Every row comes from one small tree of marks. Brackets hold a mark, then the marks that hang from it, in the order of their numbers. Every link used is in the known rows. Which tree was each row made from?
Known rows
{z283 {z90 {z146 z742 z792} {z231 {z483 z776}}}}: [ 2.55 -2.15 -0.35  3.40 -0.11  2.70 -1.40 -0.93 -0.47 -2.55 -0.78  0.61
  2.38 -5.41 -0.91  2.51 -0.56  1.82  0.05  0.30  0.54 -3.54 -0.28  1.92
  0.57 -3.05  0.66  5.28  0.81 -0.47  0.72 -0.18  0.92 -0.38  0.17 -1.23
 -1.09  1.26 -0.62  1.34  0.32 -0.22 -0.45  0.77]
{z365 z71 {z776 z483}}: [ 1.17  1.25  1.58 -0.51 -0.83  0.66  0.88 -0.88 -0.03 -1.75 -2.48 -3.25
 -1.23  0.46  1.88  0.25 -1.86  0.51 -2.32 -0.15  0.07 -1.78  0.40  1.99
 -0.63 -0.72  1.57  0.23 -0.93 -1.42 -0.82 -0.99  0.55  0.42  1.13  1.80
  1.27 -2.58  0.47  0.18 -2.13  2.10 -0.54 -1.36]
{z283 {z146 {z365 z71 z483} {z742 z90 z231}}}: [-0.42 -0.36  1.00  1.37 -1.60  2.12  0.85  0.97 -1.18 -3.93 -3.36  0.02
 -0.08 -0.81 -0.37  1.41 -2.80  1.47 -1.41  0.17  2.47 -2.59  1.31  2.83
 -1.43 -1.40  1.19  2.60 -0.03 -2.26  1.99 -0.49 -0.45  0.77  1.37 -0.15
 -1.26 -0.91  0.48  0.73 -4.56  3.73 -1.49  0.10]
{z365 z71 {z776 {z483 z231} {z792 z146}}}: [ 1.03  1.84  0.36  0.07 -1.58  3.13  1.64 -2.44  0.68 -1.28 -2.96 -5.28
 -1.09  0.91 -0.17  0.67 -3.36  0.89 -3.51 -0.10  0.65 -1.50  0.06  0.47
  0.28 -0.47  0.38  1.48 -0.22 -1.95 -0.49  0.23  0.95  0.22  1.69  1.45
  0.98 -0.34  0.01 -0.83 -4.42  1.47 -0.45 -1.23]
{z90 z146 {z231 z483}}: [ 0.88 -0.89  0.70  1.74  0.78  1.70 -0.38 -0.23 -0.85 -1.33  0.01 -0.70
  1.28 -2.58 -0.02  2.38 -0.42  2.02 -0.82  0.86  0.27 -0.30 -0.65  1.21
  1.30 -3.58 -0.98  2.03 -0.53 -0.67  0.91 -0.95 -0.22 -0.19 -0.77 -1.42
 -0.28  1.07 -1.30  1.10 -0.74 -0.34 -1.04  0.34]
{z776 z365 {z792 z146 {z283 {z90 z231}}}}: [ 1.06 -0.82 -2.21  2.75 -2.68  2.30  0.46 -2.30  1.33  0.46  0.30 -2.78
  2.16 -1.37 -0.81 -0.04 -1.87  0.70 -0.58  0.56  3.12 -1.25 -0.13 -1.63
  0.83  0.49 -3.09  3.54 -1.12 -1.30  0.88  1.01  0.96  0.67  0.99  0.33
  0.10  3.86 -0.09  0.52 -2.11 -0.65  0.81  0.20]
{z231 {z483 {z776 z365 {z792 z283}}}}: [-0.23 -0.42  0.91  2.73 -2.45  1.76  0.45 -1.48  1.79  1.04 -0.30 -2.47
  0.94  0.08  1.01  2.21 -1.60 -0.07 -1.15 -1.41  0.76 -1.98  1.09 -0.24
 -0.89  0.28 -0.50  2.00 -0.55 -0.48  0.78 -0.47  1.94  0.49 -0.62  1.36
  0.25  1.44 -0.70  0.46 -0.59 -1.02  0.75 -0.47]
{z231 {z483 {z365 z71} {z776 {z792 z283}}}}: [-0.50  0.08  0.84  2.39 -1.34  2.75  0.12 -1.18  1.92  0.99 -0.89 -2.90
 -0.64 -0.43  1.41  1.70 -2.41 -0.90 -1.35 -1.76  0.26 -1.98  0.68  0.85
 -1.43 -0.90  0.64  3.27 -0.56 -0.43 -0.35 -1.16  1.43  0.03 -0.55  1.50
  0.56 -0.24 -1.50  0.86 -1.36 -0.41 -1.33  0.07]
{z146 z283 {z365 {z776 z231}} z792}: [-0.71 -0.80  0.56  0.55 -2.63  1.25  0.37  0.48 -0.83 -2.01 -2.22 -0.02
  0.08  1.26  1.09  1.21 -1.85 -1.53 -3.34  1.78  0.59 -4.94  0.34 -0.24
 -0.77  0.57  0.69  1.21  1.10 -0.92 -0.36  0.77  1.13  1.47  3.65  0.95
 -2.23 -0.79  1.23 -1.67 -3.58  3.11  1.65 -0.48]
{z90 {z146 z283 {z365 {z483 {z776 z792}}}} z231}: [ 0.15 -0.56  1.38  2.69  0.17  2.73  0.73  1.72 -1.30 -1.96 -0.90 -0.84
  0.47 -1.73  1.43  3.24 -2.21  1.17 -2.90  2.24 -0.03 -3.64 -0.31  0.52
  1.19 -0.85 -1.21  4.93  0.20 -2.54  1.01 -0.54  0.82  1.08  2.33 -0.38
 -1.20  1.62 -1.14 -0.16 -2.60  0.24 -1.22  0.31]
{z146 z283 {z742 z90 z231 z776}}: [-1.29 -1.79 -2.83  0.76 -2.20 -0.42  0.24 -0.24 -0.31 -2.29 -1.81  2.84
 -1.85 -1.55 -1.75  1.61 -1.79  0.14  0.05  0.16  1.53 -1.44  1.64  0.58
 -1.62 -0.28 -0.37  0.18  0.69 -2.89  3.19 -0.72  0.37  0.26  1.29 -0.82
 -1.21  0.56 -0.97 -1.17 -2.02  3.20 -0.87  1.18]
{z283 {z146 {z742 z90} z792}}: [-0.48 -1.29 -0.45  0.70 -0.88  1.24 -0.09  0.32 -0.81 -2.38 -2.54  2.50
 -0.04 -1.63 -3.25  0.64 -0.40  0.28 -0.41 -0.36  1.84 -2.84  0.89  1.98
  0.39 -0.44  0.90  2.51  0.53 -0.09  1.29  0.22  0.03 -0.12  1.31 -1.23
 -2.02 -0.15 -0.16  0.05 -1.95  2.20 -0.46  1.13]
{z365 {z483 z231 {z776 z792}}}: [-0.08  0.86  1.05  1.40  0.01  2.44  1.09 -0.82  1.20  0.28 -0.68 -2.01
 -0.49 -0.03  0.43  1.95 -1.75  1.33 -1.66 -0.02 -0.65 -1.32  0.16 -0.38
 -0.94  0.30  0.30  2.22  0.83 -0.75 -0.56  0.74  1.18  0.22  1.00  1.32
  0.17  1.48 -0.24 -0.54 -1.89 -0.32  0.05 -0.88]
{z283 {z146 z365 z742}}: [-0.47 -0.51  0.74  1.17 -1.35  1.23 -0.28  1.58 -1.21 -2.15 -1.94 -0.03
  0.93 -1.10 -1.12  0.90 -1.03  0.13  0.34  0.31  0.83 -2.31  0.77  1.08
  0.54  0.28  0.81  2.95  0.73 -0.27  0.45  0.16 -0.24  0.84  1.42 -1.05
 -2.29 -0.84 -0.08  0.32 -1.45  1.38  0.18  0.58]
{z231 {z483 {z365 z71} {z776 {z792 {z283 z90}}}}}: [ 0.69 -0.43  0.48  2.88 -1.57  2.50 -0.45 -1.17  2.48  0.77 -0.29 -2.55
  0.18 -1.28  1.74  1.46 -2.51 -0.58 -0.30 -1.88  1.18 -2.06  0.51  0.89
 -1.74 -0.93  1.07  3.91 -0.66 -0.28 -0.25 -0.92  1.47 -0.20 -0.36  1.33
  1.06  0.19 -1.01  1.65 -1.03 -0.87 -1.30 -0.13]
{z365 z71 {z483 z231 {z776 {z792 z283}}}}: [-0.10  1.06  1.07  1.64 -0.49  3.20  1.36 -0.99  1.33 -0.08 -1.79 -3.02
 -0.73  0.61  2.03  0.80 -3.41  0.52 -3.10 -0.31 -0.16 -2.24  0.12  0.15
 -0.88 -0.52  0.03  2.90 -0.19 -1.33 -0.44  0.09  1.61  0.54  0.94  2.62
  1.88 -0.17  0.42  0.05 -3.22  0.67 -0.60 -1.07]
{z146 {z283 {z90 z231}} {z742 z776} z792}: [ 0.18 -2.73 -1.93  2.40 -0.67  0.74 -0.64 -0.10 -0.61 -2.67 -1.79  2.26
  0.10 -3.97  0.13  1.18 -1.51 -0.52 -0.10  1.82  0.96 -4.37  0.18  1.33
 -0.07 -1.15  0.31  3.24  0.91 -1.69  1.69  1.05  1.04  0.47  1.69 -0.88
 -1.94  0.12  0.12 -0.33 -1.08  1.53  0.44  1.05]
{z776 z71 {z483 z231 z365}}: [ 0.33  0.40 -1.62 -0.55 -0.06  1.34  0.82 -2.38  0.96  1.54 -1.93 -2.66
 -1.88  0.98 -1.30  1.49 -1.33  0.54 -0.34  0.24 -0.11  0.30  0.55 -1.51
  0.22 -0.04  1.70  0.53 -0.73 -0.86 -1.36 -0.15  0.68  1.41  1.24  1.14
 -0.75  1.39 -1.76 -0.14 -3.85  1.61 -0.16  0.41]
{z90 {z146 z283} z231}: [ 0.69 -0.79 -0.25  1.05  0.81  0.97  0.04  1.24 -1.51 -1.29  0.00  1.16
  0.23 -2.43 -0.27  1.46 -0.49  0.80 -0.99  1.92  0.07 -1.01 -0.76  0.07
  2.25 -1.84 -1.78  2.24 -0.42 -1.55  0.74 -1.00 -0.12  0.29  1.60 -0.96
 -0.63  1.24 -1.31  0.21 -1.61  1.06 -1.14  0.74]
{z792 {z283 {z146 {z365 z776} z742}}}: [-0.67 -0.68 -0.02  1.58 -3.12  1.52 -0.80  1.02 -0.40 -2.10 -2.17 -1.39
  1.13 -0.82 -0.94  0.09 -2.46 -0.24 -0.68  0.48  1.54 -2.90  0.28  0.15
  0.30  0.41 -0.12  3.17 -0.01  0.33  0.01 -0.46  0.33  0.66  2.39 -0.44
 -0.74 -1.67  0.17  0.25 -1.74  1.88  0.83 -0.02]
{z365 {z776 z71 z231 z483 {z792 z146}}}: [ 0.53  1.10 -1.23 -0.45 -2.88  3.62  1.39 -3.30  0.31 -1.29 -4.13 -5.47
 -2.47  2.11 -0.95  1.18 -2.45  0.81 -2.61  0.02  1.81 -1.94  0.80  0.42
  2.04  0.36 -0.39  0.29 -0.53 -2.01 -1.23  1.04  1.07  0.08  1.31  2.35
 -0.18  1.54 -0.99 -1.88 -4.76  1.75 -0.77 -0.81]
{z71 {z365 {z483 {z776 z231 z792}}}}: [-1.37  0.32  0.64  0.94 -0.46  2.48  1.09 -0.55  0.55  0.14 -0.44 -1.25
 -1.82  0.10  0.58  1.57 -0.77  0.18 -0.37 -0.07  0.35 -1.26  0.55  0.89
 -0.92  1.05  0.36  2.47 -0.02 -0.81 -1.33  0.50  0.41 -0.12  0.90  2.71
 -1.45  2.34 -2.05 -1.39 -1.90  0.77 -1.06  0.09]
{z90 {z146 z283 z742} {z231 {z483 z365 z776}}}: [ 0.59 -1.22  0.18  2.90  0.21  2.74 -0.59  0.23 -0.44 -1.35 -1.27  0.66
 -0.44 -5.09 -1.19  3.83 -1.20  0.51 -0.39  0.50 -0.86 -3.02  0.66  1.48
  0.43 -2.45 -0.24  5.36  0.46 -1.43 -0.26 -2.44  0.73 -0.07  1.33 -0.46
 -1.99  0.95 -2.95  0.87 -1.08  1.35 -1.62  1.34]
{z483 z231 z365 {z776 z71}}: [ 0.38  0.66 -1.77  1.09 -0.57  1.90  0.76 -1.42  1.40  1.72 -0.51 -1.90
 -0.93  0.38 -1.50  1.29 -0.75  0.68  0.49 -0.91 -0.95  0.24 -0.30 -2.33
 -0.54  0.29  1.30  2.55  1.31  0.05 -2.21 -0.16  0.35  1.04  2.40  0.65
 -1.26  2.09 -2.00 -0.32 -1.68  0.26 -0.31  0.70]
{z776 z71 {z231 {z483 z365}} z792}: [-1.10  0.09 -0.60  0.34 -1.68  3.81  1.04 -3.21  0.93  0.51 -2.00 -3.32
 -2.22  2.42  0.47  2.43 -0.92 -0.05 -0.63 -1.21  1.60 -0.95  1.46  0.44
  0.84 -0.46  0.22 -0.14 -0.64 -1.02 -1.61  0.84  0.74  0.59 -0.45  2.19
 -1.09  2.48 -1.43 -0.61 -4.35  1.04 -1.09  0.39]
{z776 z231 z365 z483 {z792 {z283 z146}}}: [-0.34  0.02 -0.49  0.48 -3.90  1.54  1.20 -2.00  0.89  0.87 -1.80 -3.23
 -0.30  0.57 -0.65  1.47 -1.51  0.55 -1.23  0.05  2.45 -2.43  2.37 -1.05
  0.81  1.48 -1.69  1.96 -2.12 -2.32  0.03  1.15  2.00  2.58  1.03  2.98
 -0.91  2.51 -0.91 -0.61 -5.01  3.19  1.12 -0.48]
{z231 {z483 {z365 z71}}}: [-0.15  0.17  1.67  0.96  0.26  1.29  0.16 -0.61  1.10  0.15 -0.99 -1.53
 -0.85 -0.27  1.53  1.26 -1.30 -0.68 -0.68 -1.25  0.00 -0.63  0.58  1.90
 -1.73 -2.10  1.55  1.04 -0.56 -0.16 -0.56 -1.33  0.05 -0.04 -1.18  0.84
  0.05 -1.24 -0.79  1.44 -1.62  0.49 -1.19 -0.12]
{z71 {z365 z483 {z776 z792}}}: [-1.64  0.61  1.66  0.62 -0.41  2.38  1.04 -0.42  0.29 -1.17 -0.50 -2.28
 -1.54  0.92  0.92  1.07 -1.14  0.19 -1.03  0.09  1.01 -0.80 -0.25  1.61
 -0.64  1.00  0.80  0.91 -0.58  0.03 -1.31  0.00 -0.32 -0.69  1.43  1.60
 -0.71  0.82 -1.35 -1.03 -2.30  0.59 -0.64 -0.42]
{z776 {z71 z365} z483}: [-0.49 -0.25 -0.92 -0.62  0.23  1.04  0.74 -1.12 -0.32  0.36 -1.95 -1.76
 -2.19  1.43 -0.22  0.85 -0.91 -0.34  0.19  0.40  0.90  0.22  0.27  0.58
  1.41  0.53  1.88 -0.27 -1.76 -0.72 -0.12 -0.43  0.18  0.15  0.17  1.48
 -0.84  1.13 -2.35 -0.64 -2.50  0.89 -1.16  0.70]
{z71 {z365 {z776 {z231 z483} {z792 z146}}}}: [-1.17  0.26  0.06  0.84 -2.25  3.37  0.66 -1.88  0.72 -0.80 -1.13 -3.14
 -1.19  0.73 -0.90  1.41 -1.63 -0.14 -0.90 -0.47  1.86 -0.57  0.11  0.99
 -0.20 -0.09 -0.20  1.17 -0.03 -0.17 -1.08  0.31 -0.13 -1.17  0.83  1.48
 -1.52  1.99 -2.07 -1.55 -2.87  0.83 -0.64 -0.16]
{z146 z283 {z365 z71 z483} z742 z792}: [-1.05 -0.91  2.27  1.33  0.08  2.69  0.83  0.95 -1.49 -3.46 -4.70  0.86
 -1.09 -0.16  2.42  1.32 -3.33 -2.41 -4.28  1.48 -0.31 -6.79  1.35  3.13
 -0.77 -0.51  1.99  2.88  0.47 -1.94  0.76 -0.26  1.47  1.11  1.39  1.79
 -1.22 -3.06  1.73 -0.16 -4.24  3.31  0.04  0.05]
{z283 z90 {z146 z365 {z742 {z231 z483}} z792}}: [ 0.90 -2.34  0.14  3.18 -2.53  2.36 -1.42  0.50 -0.62 -3.23 -1.68  0.39
  3.07 -3.26 -1.11  2.00 -1.96  0.49  0.60  0.53  2.71 -3.37  0.33  1.61
 -0.60 -1.89  2.20  3.20  0.78 -0.10  2.49  1.38  0.46  0.41  0.36 -1.70
 -2.92  0.20  0.44  0.97 -2.80  1.64  0.77  0.23]

Which tree is each row?
[ 1.21 -1.19  0.27  1.85 -1.65  0.91 -1.11  1.61 -0.48 -2.45 -1.13  0.40
  2.10 -2.30 -0.62  0.59 -1.18  0.55  1.81  0.14  2.07 -2.42  0.53  1.16
  0.11  0.22  1.40  3.83  0.63 -0.04  0.55  0.52 -0.27  0.48  1.62 -1.27
 -1.60 -0.23  0.59  1.40 -0.99  0.80  0.19  0.31]	{z283 z90 {z146 z365 z742}}
[-0.08 -0.87 -1.76  0.45 -0.76  1.14  0.07 -0.10  0.08 -1.56 -3.03  2.23
 -1.72 -1.39 -3.17  0.36 -2.25 -1.15 -1.17  0.13  1.44 -2.18  1.16  1.15
  0.13  0.08 -0.91  1.97  0.50 -1.42  1.54 -1.43  0.30 -1.49  1.28 -0.34
 -0.39  0.35 -0.60 -0.30 -1.74  1.62 -1.37  0.91]	{z792 {z146 z283 {z742 z90}}}
[-1.45 -0.17 -1.39  0.26 -2.06  0.59  0.89 -1.39  0.40 -0.41 -0.70 -1.77
 -1.37  0.98  0.58  0.99 -0.52  0.65 -0.38 -0.48  0.62 -0.87  0.97 -0.26
 -0.25  0.35 -1.22  0.59  0.71 -2.02  0.40  2.06  0.54  1.33 -0.13  0.66
 -0.83  1.42 -0.82 -1.85 -1.53  0.52 -0.13  0.22]	{z742 {z776 z231 z792}}
[ 0.32 -1.12 -1.82  0.25 -1.20 -0.01  0.17  0.64 -0.74 -1.54  0.02  2.85
 -0.27 -0.95 -2.46  1.49 -0.76  1.10 -0.72  0.21  1.84  0.19  0.37 -0.43
  0.05 -1.17 -1.11  0.13 -0.22 -2.14  2.91 -1.41 -0.20  0.02  1.19 -1.29
 -0.22  2.02 -1.32 -0.32 -2.79  2.53 -1.68  0.91]	{z742 {z90 {z146 z283}} z231}
[-0.80 -1.07 -1.54  1.79 -2.49  2.64  0.22 -1.52 -0.02 -2.40 -4.77 -2.91
 -1.01  0.42 -0.76  1.61 -3.28 -0.22 -1.46 -0.23  0.92 -2.85  1.22  1.34
 -0.02 -1.59  0.02  2.56  1.46 -1.81  1.15  0.69  0.38  0.44 -0.90 -0.03
 -1.73  0.00 -0.95 -0.89 -2.58  0.51 -0.52  0.48]	{z792 {z146 z365 {z742 {z776 z71 {z231 z483}}}}}
[-0.74 -2.01 -1.42  0.81 -0.51 -1.16  0.31  1.40 -0.30 -2.05 -1.66  3.12
 -1.12 -0.45 -1.53  1.30 -1.14  0.03 -1.98 -0.22  0.87 -2.43  0.23  0.77
 -0.27 -1.29 -0.31  2.23  0.81 -1.93  3.34 -0.47  0.26  0.69  0.68 -2.02
 -0.54  0.16 -1.46 -0.78 -1.58  0.86 -1.35  1.28]	{z742 {z90 {z146 z283 z792}} z776}
[ 0.28  1.56  1.88  1.31  0.26  3.09  1.86 -0.85  0.92 -0.59 -1.71 -2.83
 -1.01  0.61  2.15  1.36 -2.51  1.09 -2.72 -0.58 -0.68 -1.91  0.22  0.92
 -0.99 -0.56  0.82  2.49  0.46 -1.61 -0.71  0.36  1.12  0.49  0.92  2.34
  1.07  0.06  0.41 -0.09 -3.02  0.54 -0.88 -1.09]	{z365 z71 {z483 z231 {z776 z792}}}
[ 0.76  0.39 -0.39  0.28 -2.61  1.37  0.21 -0.97  0.14 -1.33 -2.88 -3.59
 -0.09  0.27 -0.99  0.69 -2.70  0.34 -2.57  1.09  0.81 -2.28  0.39 -0.15
 -0.72 -0.07 -0.15  2.26  0.57 -1.37 -0.27  0.29  0.50  0.57  1.60  0.63
 -1.01 -0.06 -0.21 -1.02 -2.62  1.49  0.42 -0.92]	{z792 {z146 {z365 {z776 z231 z483}}}}
[-0.50  0.52 -1.76 -0.99 -1.63  2.87  1.36 -3.56  0.57  1.08 -2.57 -3.80
 -3.15  1.99 -0.50  1.98 -0.78  0.21 -0.83 -0.24  1.17 -1.29  1.95 -0.45
  1.25  1.08  0.42  0.52 -1.31 -2.23 -1.93  0.98  1.32  1.74  0.74  2.86
 -1.30  2.64 -1.96 -1.32 -4.97  2.42 -1.03  0.62]	{z776 z71 z231 {z483 z365} z792}
[-1.06 -0.32 -2.68  1.71 -2.44  1.41  0.63 -1.14  0.32 -1.00 -0.62 -2.52
 -0.35 -0.66 -1.59  0.75 -1.98  0.83 -0.53 -0.06  1.21  0.69 -0.36 -0.79
  0.01 -0.80 -1.68  0.82  1.00 -2.20  3.10  2.02  0.07  0.25 -1.13 -1.36
 -1.26  2.17 -2.02 -2.03 -1.98 -0.48 -0.79  0.44]	{z742 z231 {z776 {z792 z146}}}
[-0.12 -0.21  2.01  0.98 -2.38  2.48  0.72 -1.12 -0.55 -2.75 -2.98 -2.66
  0.77  1.72  2.62  1.23 -2.22 -0.36 -4.02  0.21  0.67 -4.54  0.42  1.83
 -1.74 -1.75  1.79  1.31  0.76 -0.82 -0.54  0.66  0.87  1.39  1.30  1.42
 -1.05 -2.16  1.88 -0.43 -3.55  2.49  0.99 -1.04]	{z146 {z365 z71 {z776 {z231 z483}}} z792}
[-0.36 -0.49  0.38  1.88 -1.06  1.82  0.59  0.55 -1.64 -4.28 -2.90 -1.54
 -0.17 -1.48  0.82  1.81 -2.52  1.43 -2.08  0.00 -0.47 -2.74  0.80  2.13
 -0.73 -2.36  0.37  3.53  1.03 -3.12  1.98 -0.23 -0.03  1.90 -0.57 -0.34
 -0.77 -1.41 -0.82 -0.24 -3.02  2.26 -1.28  0.46]	{z90 {z146 {z365 z71 z483} {z742 z231 z776}}}
[-0.45  0.00 -1.56  1.01 -2.82  2.09  0.20 -1.60  0.96  0.97 -0.31 -1.71
 -0.35  0.16 -0.15  0.68 -1.04  0.06 -0.86 -0.46  0.59 -1.91  0.82 -1.50
  0.15  1.23 -1.67  2.36  0.14 -0.97 -0.77  0.83  1.78  0.66  1.13  2.05
  0.09  1.92 -0.64 -1.30 -0.93  0.59  0.02  0.06]	{z483 {z776 z231 {z792 z283}}}
[-0.83 -1.35 -3.38  0.35 -2.12 -0.41  0.12 -2.26  0.45 -1.14 -1.77  0.40
 -1.93 -2.50 -3.11  2.05 -1.21  1.47  0.64 -0.37  1.05 -0.66  2.19  0.38
 -2.97 -0.37  0.72  1.56  0.18 -2.87  2.01 -0.65  0.41  1.18  0.41 -0.73
 -1.76  0.95 -2.22 -0.77 -1.81  3.19 -0.86  1.46]	{z146 {z742 z90 z231 {z776 {z483 z365}}}}
[-0.51  1.17 -1.20  0.23 -1.62  3.08  1.32 -2.70  1.10  0.51 -0.63 -3.78
 -1.18  2.10 -1.15  1.34 -0.96  0.91 -0.65 -0.70  0.52  0.22 -0.23 -1.95
  0.17  0.90  0.68  0.71  0.59 -0.02 -2.77  0.54  0.07  1.07  3.20  0.64
 -0.95  2.03 -1.11 -0.97 -3.86  1.06  0.27  0.23]	{z483 z231 {z365 {z776 z71 z792}}}
[ 0.79  0.50 -0.21  1.00 -2.44  0.34  1.14 -1.19  0.79  0.64 -0.19 -1.08
  0.20 -0.09  0.11  1.05  0.48  0.92 -0.05 -1.04 -0.36 -1.63  1.37 -1.06
 -1.34  1.06 -0.61  2.10  0.91 -1.34 -1.44  0.29  1.00  1.77  1.51  2.46
 -1.31  2.12 -0.42 -0.61 -0.46  1.43  1.02 -0.36]	{z483 {z776 z231 z365}}
[-0.97 -0.05 -1.75  1.74 -3.26  3.20 -0.11 -1.18  1.12  0.66 -1.27 -1.59
 -1.17 -1.99 -2.41  1.34 -1.06 -0.19  0.55 -1.12  0.69 -2.78  1.59 -0.81
 -0.10  1.40 -0.92  5.43  0.54 -0.75 -2.06  0.37  1.33  1.08  2.24  1.76
 -2.11  1.92 -2.46 -0.84 -2.21  2.22 -0.62  1.11]	{z483 z365 {z776 z231 {z792 {z283 {z146 z742}}}}}
[ 0.00 -1.09 -1.90  0.26 -0.24  0.98  0.19 -1.87 -0.79 -1.61 -0.94  1.69
 -0.20 -2.03 -2.03  0.98  0.07  1.72  0.08  0.64  1.48 -1.11  1.11  1.07
 -0.55 -0.44 -0.72  1.44 -0.07 -1.34  0.36 -0.91 -0.13 -0.14  1.72 -0.80
 -0.71  1.18  0.31  0.24 -0.31  1.89 -0.57  1.34]	{z146 {z742 {z90 z231}}}
[-0.50 -1.10 -1.60  1.72 -1.93  0.75  1.42 -0.50 -0.67 -2.60 -2.89 -0.17
 -0.66 -0.88 -1.74  1.55 -0.83  2.38  0.69 -0.41  2.70 -1.46  1.11  1.55
  0.64 -0.81 -0.45  2.60  0.05 -2.23  1.41  0.08 -0.62  1.39  1.85 -1.09
 -2.20  1.63 -1.23  0.28 -2.62  2.02 -0.82  1.27]	{z283 {z146 {z742 {z90 z231} {z776 z71 z365}}}}
[ 0.26  1.06  1.68  0.42 -0.36  1.45  0.74 -0.65  0.92 -1.28 -1.32 -2.32
 -0.49  0.40  0.74  1.02 -1.96  1.56 -2.08  0.55 -0.22 -0.87 -0.41  0.27
 -1.61 -0.74  0.74  0.32  0.50  0.10 -1.56 -0.03  0.10 -0.08  1.99  1.16
  0.69 -0.60  0.77 -0.16 -2.58  1.37  0.85 -1.86]	{z365 {z483 z231} z776}
[-0.39  0.83  2.14  1.12 -1.08  2.64  0.68 -1.53  1.22 -0.72 -1.21 -3.58
 -1.02  0.61  1.77  1.80 -1.68 -0.14 -1.60 -1.62  0.63 -1.37  0.53  2.07
 -1.47 -1.23  1.39  1.02 -0.46 -0.33 -1.33 -0.98  0.28 -0.09  0.10  1.14
  0.16 -1.07 -0.63  0.69 -2.50  0.60 -0.99 -0.59]	{z231 {z483 {z365 z71 {z776 z792}}}}
[-0.58 -1.17 -1.03 -0.20 -0.58  0.20  0.14 -0.01 -0.29 -1.47 -2.00  3.50
 -1.81 -0.80 -1.58  1.03 -1.04 -0.85 -0.42  0.04  1.24 -2.39  1.88  1.23
 -0.48  0.80  0.01  0.58  0.00 -1.45  0.98 -1.72  0.54 -0.53  1.96  0.17
 -0.29 -0.06  0.20 -0.08 -1.39  2.65 -0.76  1.02]	{z146 z283 {z742 z90}}
